Here is a tiny trained network, its code and every weight. The questions are about switching its units off for an input and a class, where a switched-off unit gives its printed mean instead of its output.

import numpy as np


def w(rows, s, z=0):
    codes = np.array(rows[::2]) - 128.0
    scale = np.full(codes.shape[1], s)
    scale[-1] = z or s
    return codes * scale


def f(y):
    return y / 2 * (1 + np.tanh(0.7978845608 * (y + 0.044715 * y**3)))


def log_softmax(a):
    a = a - a.max(-1, keepdims=True)
    return a - np.log(np.exp(a).sum(-1, keepdims=True))


def net(x, mask):
    res = np.array(x, float).reshape(1, 8) / 4 @ E
    y = f(res @ A[0][:, :-1].T + A[0][:, -1])
    res = res + np.where(mask, y, B[0][:, -1]) @ B[0][:, :-1]
    return log_softmax(res[-1] @ U[:, :-1].T + U[:, -1])


A, B = {}, {}
E = w([
[105,22,196],'x0',
[128,128,128],'x1',
[128,128,128],'x2',
[128,128,128],'x3',
[122,203,240],'x4',
[128,128,128],'x5',
[2,138,115],'x6',
[128,127,128],'x7',
],0.0085)
A[0] = w([
[181,132,122,139],'neuron 1',
[140,135,18,185],'neuron 2',
[146,224,139,110],'neuron 3',
[145,149,23,198],'neuron 4',
[117,97,225,27],'neuron 5',
[116,142,128,102],'neuron 6',
[25,72,112,127],'neuron 7',
[100,156,124,107],'neuron 8',
[129,139,83,116],'neuron 9',
[7,155,113,206],'neuron 10',
[132,148,63,165],'neuron 11',
[149,109,125,158],'neuron 12',
[142,126,157,146],'neuron 13',
[235,154,151,223],'neuron 14',
[142,37,105,178],'neuron 15',
[85,164,155,103],'neuron 16',
[126,167,132,119],'neuron 17',
[165,107,128,168],'neuron 18',
[159,122,155,184],'neuron 19',
[159,126,51,165],'neuron 20',
[117,137,159,92],'neuron 21',
[132,111,209,33],'neuron 22',
[31,111,106,155],'neuron 23',
[123,121,87,85],'neuron 24',
[83,182,108,102],'neuron 25',
[155,65,117,108],'neuron 26',
[104,142,116,112],'neuron 27',
[154,188,142,148],'neuron 28',
[142,122,117,135],'neuron 29',
[119,98,195,4],'neuron 30',
[149,69,111,100],'neuron 31',
[153,89,127,138],'neuron 32',
[175,97,127,214],'neuron 33',
[125,221,145,115],'neuron 34',
[145,97,134,116],'neuron 35',
[142,87,146,95],'neuron 36',
[141,176,135,91],'neuron 37',
[94,147,161,63],'neuron 38',
[59,89,76,116],'neuron 39',
[138,131,76,94],'neuron 40',
[146,134,131,169],'neuron 41',
[120,49,108,100],'neuron 42',
],0.019,0.0037)
B[0] = w([
[134,100,146,175],'neuron 1',
[131,152,199,242],'neuron 2',
[123,89,66,210],'neuron 3',
[127,128,205,240],'neuron 4',
[132,138,203,210],'neuron 5',
[129,144,124,128],'neuron 6',
[222,116,92,224],'neuron 7',
[121,163,122,144],'neuron 8',
[141,144,148,160],'neuron 9',
[143,251,117,233],'neuron 10',
[134,152,160,191],'neuron 11',
[111,119,126,152],'neuron 12',
[131,117,147,153],'neuron 13',
[190,2,154,255],'neuron 14',
[79,99,75,234],'neuron 15',
[118,185,117,169],'neuron 16',
[125,133,108,151],'neuron 17',
[100,109,134,169],'neuron 18',
[127,98,149,170],'neuron 19',
[111,121,162,214],'neuron 20',
[134,147,138,146],'neuron 21',
[120,132,182,190],'neuron 22',
[202,152,128,210],'neuron 23',
[140,144,132,153],'neuron 24',
[111,193,110,170],'neuron 25',
[85,127,97,191],'neuron 26',
[131,152,126,137],'neuron 27',
[140,84,97,187],'neuron 28',
[118,123,131,139],'neuron 29',
[142,157,171,177],'neuron 30',
[92,133,95,186],'neuron 31',
[100,122,117,168],'neuron 32',
[85,99,135,194],'neuron 33',
[110,121,63,205],'neuron 34',
[110,129,121,152],'neuron 35',
[115,147,118,162],'neuron 36',
[130,117,103,159],'neuron 37',
[131,178,134,156],'neuron 38',
[194,124,98,203],'neuron 39',
[134,150,151,167],'neuron 40',
[127,108,133,145],'neuron 41',
[114,108,69,204],'neuron 42',
],0.04,0.011)
U = w([
[83,75,254,223],'0',
[238,61,32,250],'1',
[199,158,208,47],'2',
[123,152,14,23],'3',
[12,48,46,39],'4',
],0.0095,0.0023)

Each question gives the input, the list of numbers given to net, and the class t.
The units are the neurons (one row each of A and B). Each row of codes is followed by its name. A weight is (code - 128) times the scale printed after its matrix; where a second scale follows, it is the last column's (A, B and U).
mask holds one flag per neuron, in row order. A switched-off neuron (its flag False) gives its mean, the last column of its row in B, instead of its output. The means were averaged over made-up inputs and are rounded, as every weight is.
A unit's drop is (log p(t) with every unit on - log p(t) with that unit switched off) / (log p(t) with every unit on - log p(t) with every unit switched off).
The circuit of an input: a set's keep is (log p(t) with only the set's units on - log p(t) with every unit switched off) / (log p(t) with every unit on - log p(t) with every unit switched off). Starting from the 12 units with the biggest drops (on a tie, the unit counted first), units are removed one at a time, each time the one whose removal leaves the highest keep (on an exact tie, the one counted first), for as long as the keep stays at least 0.8.
circuit, biggest first: the units of the circuit, biggest drop first
k most important neurons: the k neurons with the biggest drops, biggest first
drop of u: that unit's drop, to one decimal
input [-2,-2,6,7,0,-4,-1,8], class 0: circuit, biggest first : (neuron 7)
input [0,8,8,7,-1,-8,-4,1], class 0: 2 most important neurons : (neuron 34; neuron 3)
input [-1,-2,-2,3,2,7,0,-8], class 1: 3 most important neurons : (neuron 15; neuron 26; neuron 33)
input [8,-8,4,0,1,1,5,3], class 2: 2 most important neurons : (neuron 5; neuron 10)
input [2,1,-7,-5,-1,-2,0,-7], class 4: 2 most important neurons : (neuron 14; neuron 10)
input [0,-8,-3,1,-8,2,2,0], class 2: 2 most important neurons : (neuron 2; neuron 4)
input [5,7,1,8,7,-5,0,-4], class 0: 3 most important neurons : (neuron 7; neuron 10; neuron 23)
input [1,-6,-6,3,-1,-7,0,1], class 4: 2 most important neurons : (neuron 14; neuron 7)
input [0,-8,7,-6,2,-8,8,-7], class 3: 3 most important neurons : (neuron 10; neuron 4; neuron 2)
input [-1,-4,-5,-1,3,6,2,5], class 3: drop of neuron 14 : 0.1
input [7,-1,3,-3,-2,-4,4,-8], class 1: drop of neuron 7 : 0.5
input [2,8,-4,-3,7,3,-6,8], class 0: drop of neuron 35 : 0.0
input [0,8,0,-1,-5,7,3,6], class 2: 2 most important neurons : (neuron 2; neuron 14)
input [0,-2,2,0,7,-2,7,7], class 3: most important neuron : (neuron 34)
